Below is a small trained network, with its code and all its weights. Each question gives an input and a class and asks what happens when units are switched off, that is, made to give their printed mean instead of their output.

import numpy as np


def w(rows, s, z=0):
    codes = np.array(rows[::2]) - 128.0
    scale = np.full(codes.shape[1], s)
    scale[-1] = z or s
    return codes * scale


def norm(h):
    return h / np.sqrt((h * h).mean(-1, keepdims=True) + 1e-5)


def f(y):
    return np.maximum(y, 0)


def log_softmax(a):
    a = a - a.max(-1, keepdims=True)
    return a - np.log(np.exp(a).sum(-1, keepdims=True))


def net(x, mask):
    res = np.array(x, float).reshape(1, 3) / 4 @ E
    u = 0
    for l in range(2):
        y = f(norm(res) @ A[l][:, :-1].T + A[l][:, -1])
        res = res + np.where(mask[u : u + 12], y, B[l][:, -1]) @ B[l][:, :-1]
        u += 12
    return log_softmax(norm(res)[-1] @ U[:, :-1].T + U[:, -1])


A, B = {}, {}
E = w([
[226,129,203,39,153,53,57,63,173,211,186,207],'x0',
[156,105,78,194,150,150,86,217,101,131,60,122],'x1',
[38,200,164,94,205,33,8,95,61,216,131,78],'x2',
],0.0016)
A[0] = w([
[148,120,223,28,142,103,109,89,142,204,177,138,13],'L0N0',
[163,87,140,76,88,157,190,87,152,97,159,131,51],'L0N1',
[98,145,103,168,173,113,78,200,56,176,47,82,38],'L0N2',
[54,168,125,159,152,101,121,108,107,130,113,99,46],'L0N3',
[224,69,154,111,55,192,166,132,192,76,152,191,38],'L0N4',
[198,87,148,116,116,103,145,87,173,178,143,196,211],'L0N5',
[103,121,48,211,123,168,121,197,119,92,50,74,106],'L0N6',
[163,136,157,85,176,71,27,144,149,253,116,145,123],'L0N7',
[76,189,96,188,144,127,149,102,48,113,105,85,1],'L0N8',
[117,168,181,53,141,48,94,78,123,189,157,163,121],'L0N9',
[153,161,112,136,103,135,181,131,185,82,148,155,53],'L0N10',
[47,190,162,88,174,51,76,89,83,163,144,56,23],'L0N11',
],0.0025,0.0013)
B[0] = w([
[71,180,88,169,146,113,82,179,179,78,29,158,227],'L0N0',
[166,149,129,145,174,69,121,148,168,184,93,185,183],'L0N1',
[119,175,105,164,171,118,192,146,161,194,92,212,207],'L0N2',
[81,116,106,91,116,181,143,151,95,174,151,127,173],'L0N3',
[85,97,99,115,120,169,175,178,60,232,112,124,235],'L0N4',
[135,122,190,90,124,45,161,113,179,105,130,97,228],'L0N5',
[70,253,130,142,164,76,25,117,174,138,107,166,238],'L0N6',
[188,59,131,106,57,148,153,76,147,34,191,50,253],'L0N7',
[192,84,225,112,142,77,69,95,131,91,114,142,178],'L0N8',
[122,188,105,27,116,156,106,44,130,36,148,73,250],'L0N9',
[134,115,140,133,128,126,150,143,147,197,156,142,170],'L0N10',
[154,98,70,158,68,225,218,204,97,209,142,160,243],'L0N11',
],0.0026,0.0035)
A[1] = w([
[141,79,96,209,111,185,163,148,124,59,120,117,7],'L1N0',
[116,150,176,94,119,107,153,83,156,104,180,137,157],'L1N1',
[110,125,167,95,74,157,182,101,155,97,153,134,131],'L1N2',
[76,141,156,100,109,120,110,96,128,53,154,103,171],'L1N3',
[73,153,103,146,130,187,123,126,55,144,162,61,111],'L1N4',
[186,150,111,111,115,94,123,104,201,109,132,137,128],'L1N5',
[113,157,145,114,135,127,82,90,148,25,132,130,142],'L1N6',
[165,42,144,173,157,124,173,142,117,169,148,146,39],'L1N7',
[143,135,137,121,128,133,142,106,155,90,146,140,75],'L1N8',
[221,98,138,126,135,88,59,116,133,21,131,83,71],'L1N9',
[161,107,193,123,193,69,116,98,140,129,126,207,74],'L1N10',
[93,130,107,253,114,179,137,184,123,116,80,148,123],'L1N11',
],0.0037,0.0013)
B[1] = w([
[118,179,125,112,164,99,53,115,96,170,143,143,167],'L1N0',
[96,141,114,225,188,120,93,151,64,154,100,161,209],'L1N1',
[137,131,103,158,152,127,70,165,104,157,110,125,204],'L1N2',
[198,73,131,130,68,173,156,144,145,110,149,113,198],'L1N3',
[204,104,92,97,90,168,109,110,170,96,162,136,200],'L1N4',
[59,171,170,130,153,78,110,109,126,92,103,108,205],'L1N5',
[187,76,141,75,87,167,173,125,144,109,159,105,192],'L1N6',
[136,92,143,94,92,137,152,149,171,104,78,44,162],'L1N7',
[107,109,152,141,154,92,98,122,113,104,100,110,155],'L1N8',
[81,139,254,98,112,58,123,73,191,21,119,88,182],'L1N9',
[88,151,51,173,126,192,136,154,85,118,152,130,163],'L1N10',
[97,173,174,106,190,44,91,66,117,122,142,150,253],'L1N11',
],0.0036,0.004)
U = w([
[65,200,128,173,206,79,98,131,113,160,100,186,179],'0',
[179,107,55,99,56,254,121,119,93,141,201,101,137],'1',
[162,50,136,139,107,128,241,206,167,197,79,134,137],'2',
[147,45,122,225,135,173,146,145,77,117,149,132,2],'3',
[141,124,203,84,97,91,102,72,158,35,151,71,148],'4',
],0.0079,0.0034)

Each question gives the input, the list of numbers given to net, and the class t.
The units are the neurons (one row each of A and B). Each row of codes is followed by its name. A weight is (code - 128) times the scale printed after its matrix; where a second scale follows, it is the last column's (A, B and U).
mask holds one flag per neuron, layer by layer. A switched-off neuron (its flag False) gives its mean, the last column of its row in B, instead of its output. The means were averaged over made-up inputs and are rounded, as every weight is.
A unit's drop is (log p(t) with every unit on - log p(t) with that unit switched off) / (log p(t) with every unit on - log p(t) with every unit switched off).
The circuit of an input: a set's keep is (log p(t) with only the set's units on - log p(t) with every unit switched off) / (log p(t) with every unit on - log p(t) with every unit switched off). Starting from the 12 units with the biggest drops (on a tie, the unit counted first), units are removed one at a time, each time the one whose removal leaves the highest keep (on an exact tie, the one counted first), for as long as the keep stays at least 0.8.
circuit, biggest first: the units of the circuit, biggest drop first
unit that matters most: the unit with the biggest drop
top k neurons: the k neurons with the biggest drops, biggest first
k most important neurons of layer l: the k neurons of layer l with the biggest drops, biggest first
drop of u: that unit's drop, to one decimal
input [0,-8,-5], class 2: unit that matters most => L0N4
input [-7,-5,-3], class 0: circuit, biggest first => (L0N7; L1N0)
input [-4,-8,-2], class 2: 2 most important neurons of layer 1 => (L1N11; L1N5)
input [-5,-2,7], class 1: 3 most important neurons of layer 0 => (L0N0; L0N3; L0N1)
input [3,8,7], class 1: 3 most important neurons of layer 0 => (L0N11; L0N7; L0N2)
input [7,0,-6], class 2: top 3 neurons => (L0N4; L0N6; L1N11)
input [-1,-1,-5], class 2: top 2 neurons => (L0N4; L0N0)
input [2,7,-5], class 0: top 2 neurons => (L1N11; L0N6)
input [-8,-6,6], class 1: top 2 neurons => (L1N4; L0N0)
input [-6,3,-2], class 0: top 2 neurons => (L0N9; L0N7)
input [5,-3,-4], class 0: top 2 neurons => (L0N4; L0N11)
input [1,6,6], class 1: drop of L0N7 => 0.4
input [6,4,6], class 4: drop of L0N7 => 0.5
input [-8,7,-4], class 0: drop of L0N3 => 0.0
input [-8,-3,-5], class 0: unit that matters most => L0N9
